Here is a tiny trained network, its code and every weight. The questions are about switching its units off for an input and a target symbol, where a switched-off unit gives its printed mean instead of its output.

import numpy as np


def w(rows, s, z=0):
    codes = np.array(rows[::2]) - 128.0
    scale = np.full(codes.shape[1], s)
    scale[-1] = z or s
    return codes * scale


def norm(h):
    return h / np.sqrt((h * h).mean(-1, keepdims=True) + 1e-5)


def f(y):
    return y / 2 * (1 + np.tanh(0.7978845608 * (y + 0.044715 * y**3)))


def softmax(a):
    e = np.exp(a - a.max(-1, keepdims=True))
    return e / e.sum(-1, keepdims=True)


def log_softmax(a):
    a = a - a.max(-1, keepdims=True)
    return a - np.log(np.exp(a).sum(-1, keepdims=True))


def net(x, mask):
    ids = ['αδεζηπτψ'.index(c) for c in x.split()]
    T = len(ids)
    res = E[ids] + P[:T]
    u = 0
    for l in range(3):
        r = norm(res)
        for j in range(2):
            rows = slice(4 * j, 4 * j + 4)
            q, k, v = (r @ M[l][rows].T for M in (Q, K, V))
            z = softmax(np.where(np.tri(T) > 0, q @ k.T / 4**0.5, -1e9)) @ v
            o = O[l][rows]
            res = res + np.where(mask[u + j], z, o[:, -1]) @ o[:, :-1]
        u += 2
        y = f(norm(res) @ A[l][:, :-1].T + A[l][:, -1])
        res = res + np.where(mask[u : u + 8], y, B[l][:, -1]) @ B[l][:, :-1]
        u += 8
    return log_softmax(norm(res)[-1] @ U[:, :-1].T + U[:, -1])


Q, K, V, O, A, B = {}, {}, {}, {}, {}, {}
E = w([
[182,118,62,189,192],'α',
[155,11,211,169,143],'δ',
[219,139,239,145,136],'ε',
[200,80,44,89,125],'ζ',
[131,225,88,118,79],'η',
[98,120,153,216,125],'π',
[92,140,83,103,243],'τ',
[196,107,168,29,134],'ψ',
],0.013)
P = w([
[73,228,74,56,25],'0',
[182,86,254,121,246],'1',
[187,83,248,113,249],'2',
[197,97,253,117,241],'3',
[226,97,242,97,240],'4',
[184,99,249,102,237],'5',
],0.0047)
Q[0] = w([
[97,100,157,197,145],'0.h0',
[137,126,179,155,146],'0.h0',
[141,94,125,137,226],'0.h0',
[31,180,71,171,157],'0.h0',
[76,97,52,117,150],'0.h1',
[151,198,88,113,129],'0.h1',
[150,134,200,183,254],'0.h1',
[172,124,68,80,143],'0.h1',
],0.0085)
K[0] = w([
[183,134,86,119,111],'0.h0',
[139,158,97,112,118],'0.h0',
[119,146,136,99,74],'0.h0',
[166,49,133,69,122],'0.h0',
[190,138,157,111,155],'0.h1',
[113,183,103,112,147],'0.h1',
[166,129,112,254,107],'0.h1',
[232,161,84,128,188],'0.h1',
],0.01)
V[0] = w([
[89,151,77,120,173],'0.h0',
[168,153,42,180,158],'0.h0',
[211,26,73,113,86],'0.h0',
[165,95,61,117,2],'0.h0',
[134,152,89,201,182],'0.h1',
[164,83,218,130,113],'0.h1',
[117,100,122,194,114],'0.h1',
[15,241,76,80,211],'0.h1',
],0.0047)
O[0] = w([
[209,169,55,118,131,163],'0.h0',
[126,141,139,144,91,185],'0.h0',
[90,38,60,52,109,61],'0.h0',
[61,89,166,177,104,28],'0.h0',
[120,162,129,199,152,250],'0.h1',
[3,217,175,137,108,174],'0.h1',
[71,88,111,118,198,145],'0.h1',
[234,180,20,73,192,91],'0.h1',
],0.005,0.0019)
A[0] = w([
[115,44,111,138,156,74],'0.n0',
[170,128,115,56,95,210],'0.n1',
[100,93,81,163,161,99],'0.n2',
[182,93,127,195,75,250],'0.n3',
[111,154,138,254,126,189],'0.n4',
[145,197,62,180,133,206],'0.n5',
[139,114,134,130,74,78],'0.n6',
[94,183,138,60,119,77],'0.n7',
],0.0088,0.002)
B[0] = w([
[161,40,190,85,122,166],'0.n0',
[139,1,251,75,133,204],'0.n1',
[194,156,156,99,201,156],'0.n2',
[77,83,133,212,204,199],'0.n3',
[54,73,94,159,242,251],'0.n4',
[125,77,167,193,128,229],'0.n5',
[88,152,185,125,121,104],'0.n6',
[219,64,203,152,78,132],'0.n7',
],0.0048,0.0034)
Q[1] = w([
[152,128,171,128,200],'1.h0',
[119,195,77,87,123],'1.h0',
[70,199,187,104,45],'1.h0',
[134,166,90,110,70],'1.h0',
[91,254,32,130,50],'1.h1',
[141,212,118,85,110],'1.h1',
[122,127,69,115,89],'1.h1',
[60,107,32,101,45],'1.h1',
],0.0085)
K[1] = w([
[118,124,62,116,72],'1.h0',
[192,96,152,125,187],'1.h0',
[93,130,255,149,95],'1.h0',
[137,92,179,140,182],'1.h0',
[208,106,41,91,188],'1.h1',
[183,116,93,163,99],'1.h1',
[174,52,84,127,146],'1.h1',
[149,103,79,141,104],'1.h1',
],0.0091)
V[1] = w([
[176,98,127,152,53],'1.h0',
[254,154,114,194,141],'1.h0',
[128,35,184,81,176],'1.h0',
[86,127,182,144,88],'1.h0',
[138,38,24,111,121],'1.h1',
[103,85,24,123,140],'1.h1',
[63,112,110,45,80],'1.h1',
[121,153,200,100,164],'1.h1',
],0.0061)
O[1] = w([
[92,152,85,174,73,100],'1.h0',
[103,1,140,176,45,232],'1.h0',
[140,104,112,158,202,202],'1.h0',
[157,156,58,100,136,59],'1.h0',
[77,127,121,123,140,28],'1.h1',
[52,90,138,103,125,34],'1.h1',
[154,224,135,69,126,2],'1.h1',
[176,119,142,166,164,216],'1.h1',
],0.0064,0.0035)
A[1] = w([
[144,140,25,133,167,72],'1.n0',
[226,71,176,148,107,150],'1.n1',
[146,80,146,95,178,20],'1.n2',
[76,169,214,170,116,150],'1.n3',
[46,47,38,112,46,74],'1.n4',
[157,254,196,151,99,103],'1.n5',
[153,169,225,157,58,14],'1.n6',
[241,196,116,41,106,3],'1.n7',
],0.0064,0.0033)
B[1] = w([
[240,148,172,119,154,124],'1.n0',
[78,113,119,243,166,253],'1.n1',
[153,102,141,112,78,152],'1.n2',
[186,254,122,143,149,150],'1.n3',
[66,148,4,150,190,120],'1.n4',
[138,115,60,147,95,128],'1.n5',
[182,138,91,137,193,127],'1.n6',
[30,113,182,121,79,132],'1.n7',
],0.0057,0.0054)
Q[2] = w([
[104,185,108,107,72],'2.h0',
[85,147,108,38,10],'2.h0',
[126,150,156,117,68],'2.h0',
[189,86,236,208,180],'2.h0',
[167,66,152,162,187],'2.h1',
[141,58,112,116,165],'2.h1',
[104,102,192,177,190],'2.h1',
[130,54,124,164,251],'2.h1',
],0.011)
K[2] = w([
[157,82,134,158,174],'2.h0',
[180,101,91,148,200],'2.h0',
[138,116,80,166,144],'2.h0',
[67,193,137,98,111],'2.h0',
[103,82,44,41,107],'2.h1',
[92,148,90,96,97],'2.h1',
[194,159,10,116,77],'2.h1',
[107,123,59,122,45],'2.h1',
],0.012)
V[2] = w([
[136,131,3,155,181],'2.h0',
[160,29,127,176,141],'2.h0',
[31,139,190,122,165],'2.h0',
[158,93,159,178,40],'2.h0',
[169,118,43,142,95],'2.h1',
[94,143,239,132,119],'2.h1',
[42,84,150,140,49],'2.h1',
[62,168,122,116,87],'2.h1',
],0.0075)
O[2] = w([
[214,192,60,139,190,121],'2.h0',
[192,83,72,144,65,245],'2.h0',
[59,141,27,140,108,182],'2.h0',
[157,139,134,82,85,154],'2.h0',
[148,219,126,2,39,177],'2.h1',
[160,73,200,222,153,45],'2.h1',
[150,14,150,61,163,34],'2.h1',
[121,94,184,78,203,2],'2.h1',
],0.0067,0.0038)
A[2] = w([
[222,137,108,73,107,130],'2.n0',
[70,172,139,111,16,100],'2.n1',
[75,88,159,167,93,153],'2.n2',
[212,86,150,152,188,74],'2.n3',
[157,143,106,102,183,98],'2.n4',
[66,82,80,73,168,132],'2.n5',
[10,151,167,171,171,176],'2.n6',
[125,254,203,124,127,3],'2.n7',
],0.01,0.0051)
B[2] = w([
[51,192,82,60,56,195],'2.n0',
[118,106,223,192,115,139],'2.n1',
[60,147,64,76,88,199],'2.n2',
[154,110,117,33,128,246],'2.n3',
[162,199,143,127,96,145],'2.n4',
[182,65,107,74,187,156],'2.n5',
[109,208,114,27,91,255],'2.n6',
[254,25,199,92,238,125],'2.n7',
],0.0065,0.0049)
U = w([
[204,213,68,24,200,216],'α',
[37,202,121,135,169,237],'δ',
[78,59,237,168,128,54],'ε',
[253,213,220,193,148,58],'ζ',
[173,91,44,211,223,73],'η',
[169,135,222,24,59,163],'π',
[163,19,33,83,69,1],'τ',
[185,213,70,177,11,239],'ψ',
],0.0066,0.0015)

Each question gives the input, a string of symbols that net reads in full, and the target symbol t.
The units are the heads (4 rows each of Q, K, V and O) and the neurons (one row each of A and B). Each row of codes is followed by its name. A weight is (code - 128) times the scale printed after its matrix; where a second scale follows, it is the last column's (O, A, B and U).
mask holds one flag per unit, layer by layer, with each layer's heads first. A switched-off unit (its flag False) gives its mean, the last column of its rows in O or B, instead of its output. The means were averaged over made-up inputs and are rounded, as every weight is.
A unit's drop is (log p(t) with every unit on - log p(t) with that unit switched off) / (log p(t) with every unit on - log p(t) with every unit switched off).
k most important neurons: the k neurons with the biggest drops, biggest first
k most important neurons of layer l: the k neurons of layer l with the biggest drops, biggest first
which heads matter: for each layer, one digit per head in row order, 1 if its drop is at least 0.15 and else 0, layers parted by /
input ε π δ, target ζ: 2 most important neurons -> 1.n5, 1.n6
input ε π α, target ζ: which heads matter -> 01 / 11 / 10
input π ζ α η α π, target η: which heads matter -> 01 / 00 / 11
input ψ η ψ ε, target ε: 2 most important neurons -> 1.n7, 1.n1
input ε δ δ, target ζ: 3 most important neurons -> 1.n5, 1.n6, 1.n3
input τ τ α τ ψ τ, target ψ: most important neuron -> 0.n4
input τ δ ε η τ δ, target ψ: which heads matter -> 01 / 00 / 01
input δ ζ δ α η, target δ: which heads matter -> 11 / 11 / 10
input ε τ ε ζ δ ψ, target ζ: which heads matter -> 01 / 11 / 01
input ψ ε τ ε η, target ε: which heads matter -> 00 / 00 / 10
input ζ η τ α, target α: 2 most important neurons of layer 2 -> 2.n3, 2.n4
input π δ η τ τ ε, target η: 2 most important neurons -> 0.n4, 1.n1
input η η π ψ α η, target π: which heads matter -> 01 / 00 / 11
input ε π ε τ τ, target ζ: which heads matter -> 00 / 01 / 01
input ε η π α η, target ζ: which heads matter -> 11 / 00 / 10
input τ ψ τ, target ψ: which heads matter -> 01 / 10 / 01
input τ τ τ α ζ, target ψ: which heads matter -> 11 / 00 / 01
input η τ τ ζ, target π: 2 most important neurons of layer 0 -> 0.n4, 0.n1
input α τ δ, target τ: most important neuron of layer 0 -> 0.n1
input ψ η α ε π η, target ε: 2 most important neurons -> 1.n7, 0.n7
input τ π δ ψ, target ψ: which heads matter -> 01 / 00 / 11
input α τ δ τ, target τ: which heads matter -> 01 / 10 / 10
input ψ α τ π π, target δ: 2 most important neurons -> 2.n6, 2.n2
input π η ε ε δ, target η: 2 most important neurons -> 0.n4, 0.n1
input π τ α ε ζ, target η: which heads matter -> 00 / 00 / 10
input δ δ π ψ η, target δ: most important neuron of layer 2 -> 2.n6
input τ δ ζ ζ δ ψ, target ψ: most important neuron -> 1.n1
